Below are the code and all the weights of a small trained network. Each question names an input and a class and asks about switching units off, where a switched-off unit gives its printed mean instead of its output.

import numpy as np


def w(rows, s, z=0):
    codes = np.array(rows[::2]) - 128.0
    scale = np.full(codes.shape[1], s)
    scale[-1] = z or s
    return codes * scale


def f(y):
    return y / 2 * (1 + np.tanh(0.7978845608 * (y + 0.044715 * y**3)))


def log_softmax(a):
    a = a - a.max(-1, keepdims=True)
    return a - np.log(np.exp(a).sum(-1, keepdims=True))


def net(x, mask):
    res = np.array(x, float).reshape(1, 6) / 4 @ E
    y = f(res @ A[0][:, :-1].T + A[0][:, -1])
    res = res + np.where(mask, y, B[0][:, -1]) @ B[0][:, :-1]
    return log_softmax(res[-1] @ U[:, :-1].T + U[:, -1])


A, B = {}, {}
E = w([
[133,126,119,131,122,125,121,125],'x0',
[138,112,232,209,112,159,60,50],'x1',
[125,126,129,132,122,138,135,133],'x2',
[138,78,156,34,79,158,149,49],'x3',
[123,122,137,129,127,123,132,132],'x4',
[66,250,151,114,12,126,121,126],'x5',
],0.011)
A[0] = w([
[159,59,76,158,230,108,143,173,55],'neuron 0',
[122,154,215,223,111,161,40,83,131],'neuron 1',
[169,53,188,133,102,178,82,54,115],'neuron 2',
[91,130,106,144,124,127,144,129,150],'neuron 3',
[113,200,79,141,107,105,128,219,152],'neuron 4',
[175,60,82,126,221,127,111,166,179],'neuron 5',
[186,41,145,143,175,128,136,60,130],'neuron 6',
[146,170,99,144,112,99,138,153,133],'neuron 7',
[122,174,198,222,126,139,32,96,6],'neuron 8',
[123,110,129,1,84,151,152,79,124],'neuron 9',
],0.0089,0.014)
B[0] = w([
[195,209,129,133,42,194,92,254,197],'neuron 0',
[152,94,85,210,93,66,206,107,205],'neuron 1',
[72,112,167,80,195,157,102,74,188],'neuron 2',
[120,155,152,122,145,131,105,146,148],'neuron 3',
[99,147,182,69,142,174,58,111,211],'neuron 4',
[147,90,117,195,108,32,222,107,250],'neuron 5',
[80,106,134,73,188,166,78,63,203],'neuron 6',
[117,126,129,126,157,168,88,119,156],'neuron 7',
[204,184,92,93,33,171,121,241,155],'neuron 8',
[223,119,95,224,69,69,180,172,212],'neuron 9',
],0.0097,0.014)
U = w([
[166,168,104,154,84,148,131,204,253],'0',
[132,79,99,224,128,55,202,84,13],'1',
[6,120,168,3,226,237,1,59,129],'2',
],0.008,0.0059)

Each question gives the input, the list of numbers given to net, and the class t.
The units are the neurons (one row each of A and B). Each row of codes is followed by its name. A weight is (code - 128) times the scale printed after its matrix; where a second scale follows, it is the last column's (A, B and U).
mask holds one flag per neuron, in row order. A switched-off neuron (its flag False) gives its mean, the last column of its row in B, instead of its output. The means were averaged over made-up inputs and are rounded, as every weight is.
A unit's drop is (log p(t) with every unit on - log p(t) with that unit switched off) / (log p(t) with every unit on - log p(t) with every unit switched off).
The circuit of an input: a set's keep is (log p(t) with only the set's units on - log p(t) with every unit switched off) / (log p(t) with every unit on - log p(t) with every unit switched off). Starting from all 10 units, units are removed one at a time, each time the one whose removal leaves the highest keep (on an exact tie, the one counted first), for as long as the keep stays at least 0.8.
units of the circuit, in order: the units of the circuit, biggest drop first
k most important neurons: the k neurons with the biggest drops, biggest first
drop when u is switched off: that unit's drop, to one decimal
input [0,0,-7,-5,-3,-8], class 0: most important neuron : (neuron 0)
input [-2,0,8,0,7,5], class 2: units of the circuit, in order : (neuron 5; neuron 9)
input [-6,7,-7,1,2,-1], class 2: 3 most important neurons : (neuron 2; neuron 5; neuron 9)
input [6,4,0,7,0,7], class 1: 2 most important neurons : (neuron 1; neuron 0)
input [4,6,-6,7,-3,-3], class 2: 2 most important neurons : (neuron 2; neuron 6)
input [4,5,8,6,-5,-4], class 2: 2 most important neurons : (neuron 2; neuron 6)
input [-1,4,-8,3,2,8], class 1: 2 most important neurons : (neuron 1; neuron 0)
input [-8,1,7,3,1,-6], class 2: 2 most important neurons : (neuron 6; neuron 1)
input [-5,3,-3,7,2,0], class 2: 2 most important neurons : (neuron 5; neuron 2)
input [2,2,5,4,1,8], class 1: 2 most important neurons : (neuron 0; neuron 1)
input [-2,-7,4,4,-3,-1], class 1: 3 most important neurons : (neuron 0; neuron 8; neuron 9)
input [-2,4,-6,6,-3,-6], class 2: drop when neuron 2 is switched off : 0.5
input [0,4,7,8,-8,7], class 1: drop when neuron 6 is switched off : 0.0
input [3,6,1,8,5,6], class 1: units of the circuit, in order : (neuron 1)
input [5,6,6,2,0,-3], class 2: drop when neuron 6 is switched off : 0.4
